Here is a tiny trained network, its code and every weight. The questions are about switching its units off for an input and a class, where a switched-off unit gives its printed mean instead of its output.

import numpy as np


def w(rows, s, z=0):
    codes = np.array(rows[::2]) - 128.0
    scale = np.full(codes.shape[1], s)
    scale[-1] = z or s
    return codes * scale


def f(y):
    return np.maximum(y, 0)


def log_softmax(a):
    a = a - a.max(-1, keepdims=True)
    return a - np.log(np.exp(a).sum(-1, keepdims=True))


def net(x, mask):
    res = np.array(x, float).reshape(1, 3) / 4 @ E
    y = f(res @ A[0][:, :-1].T + A[0][:, -1])
    res = res + np.where(mask, y, B[0][:, -1]) @ B[0][:, :-1]
    return log_softmax(res[-1] @ U[:, :-1].T + U[:, -1])


A, B = {}, {}
E = w([
[112,191,79,157,102,237,89,25,91,78,124],'x0',
[190,152,128,179,90,25,137,97,187,70,168],'x1',
[85,227,113,154,206,63,12,169,104,125,141],'x2',
],0.011)
A[0] = w([
[65,117,113,78,139,216,104,136,103,234,58,91],'neuron 1',
[235,141,143,228,98,67,115,86,174,79,190,2],'neuron 2',
[160,60,193,153,161,78,171,191,159,179,168,36],'neuron 3',
[160,155,88,184,97,179,120,110,104,81,142,62],'neuron 4',
[165,155,115,127,80,189,177,152,197,133,122,56],'neuron 5',
[104,211,113,175,198,90,44,127,103,112,167,62],'neuron 6',
[144,143,73,175,80,196,112,54,92,83,109,99],'neuron 7',
[140,126,96,131,62,104,128,109,160,72,141,196],'neuron 8',
[166,160,105,159,115,92,136,132,147,111,127,234],'neuron 9',
[186,8,152,148,22,169,195,48,83,96,120,78],'neuron 10',
[132,175,60,145,123,195,140,86,152,97,136,73],'neuron 11',
],0.011)
B[0] = w([
[125,119,104,98,166,208,177,127,107,52,114,230],'neuron 1',
[149,105,100,107,156,157,124,123,62,40,7,197],'neuron 2',
[168,182,92,175,156,49,128,172,135,147,120,202],'neuron 3',
[158,168,88,161,123,134,152,160,145,142,96,176],'neuron 4',
[105,89,122,134,93,109,123,169,119,74,108,156],'neuron 5',
[70,89,137,110,83,118,56,153,213,125,133,228],'neuron 6',
[185,164,94,190,124,79,140,147,129,150,155,221],'neuron 7',
[139,122,166,105,162,176,154,92,116,99,147,202],'neuron 8',
[122,90,167,97,157,167,177,96,108,101,174,211],'neuron 9',
[76,78,176,153,75,95,68,142,159,97,148,249],'neuron 10',
[168,164,88,151,135,73,147,146,144,169,106,186],'neuron 11',
],0.014,0.016)
U = w([
[20,91,135,147,51,93,61,177,183,87,112,92],'0',
[113,108,107,124,179,169,148,147,84,52,57,76],'1',
[183,176,77,176,144,34,144,201,149,156,111,117],'2',
[96,120,155,143,164,181,155,94,139,140,250,250],'3',
[114,143,137,114,105,120,120,84,94,242,127,109],'4',
],0.012,0.022)

Each question gives the input, the list of numbers given to net, and the class t.
The units are the neurons (one row each of A and B). Each row of codes is followed by its name. A weight is (code - 128) times the scale printed after its matrix; where a second scale follows, it is the last column's (A, B and U).
mask holds one flag per neuron, in row order. A switched-off neuron (its flag False) gives its mean, the last column of its row in B, instead of its output. The means were averaged over made-up inputs and are rounded, as every weight is.
A unit's drop is (log p(t) with every unit on - log p(t) with that unit switched off) / (log p(t) with every unit on - log p(t) with every unit switched off).
most important unit: the unit with the biggest drop
k most important neurons: the k neurons with the biggest drops, biggest first
drop when u is switched off: that unit's drop, to one decimal
input [4,7,5], class 1: 2 most important neurons => (neuron 2; neuron 10)
input [8,-5,-6], class 2: most important unit => neuron 7
input [1,5,-4], class 1: 4 most important neurons => (neuron 2; neuron 6; neuron 8; neuron 9)
input [-3,4,-3], class 1: 3 most important neurons => (neuron 6; neuron 2; neuron 7)
input [4,8,-6], class 1: 2 most important neurons => (neuron 2; neuron 8)
input [3,-1,3], class 3: 3 most important neurons => (neuron 10; neuron 3; neuron 2)
input [6,-5,3], class 2: 4 most important neurons => (neuron 7; neuron 11; neuron 2; neuron 9)
input [6,2,-4], class 2: 3 most important neurons => (neuron 7; neuron 11; neuron 6)
input [8,5,-6], class 2: 2 most important neurons => (neuron 7; neuron 11)
input [-3,-5,4], class 1: 3 most important neurons => (neuron 10; neuron 1; neuron 9)
input [7,3,-5], class 2: 4 most important neurons => (neuron 7; neuron 11; neuron 6; neuron 4)
input [-8,-1,8], class 0: 2 most important neurons => (neuron 6; neuron 7)
input [-5,-8,6], class 1: 2 most important neurons => (neuron 1; neuron 10)
input [7,-3,-3], class 2: most important unit => neuron 7
input [7,-6,-7], class 0: 2 most important neurons => (neuron 10; neuron 3)
input [2,1,-5], class 0: drop when neuron 10 is switched off => 3.9
input [1,7,1], class 1: drop when neuron 2 is switched off => 1.6
input [1,7,-2], class 1: drop when neuron 2 is switched off => 2.3
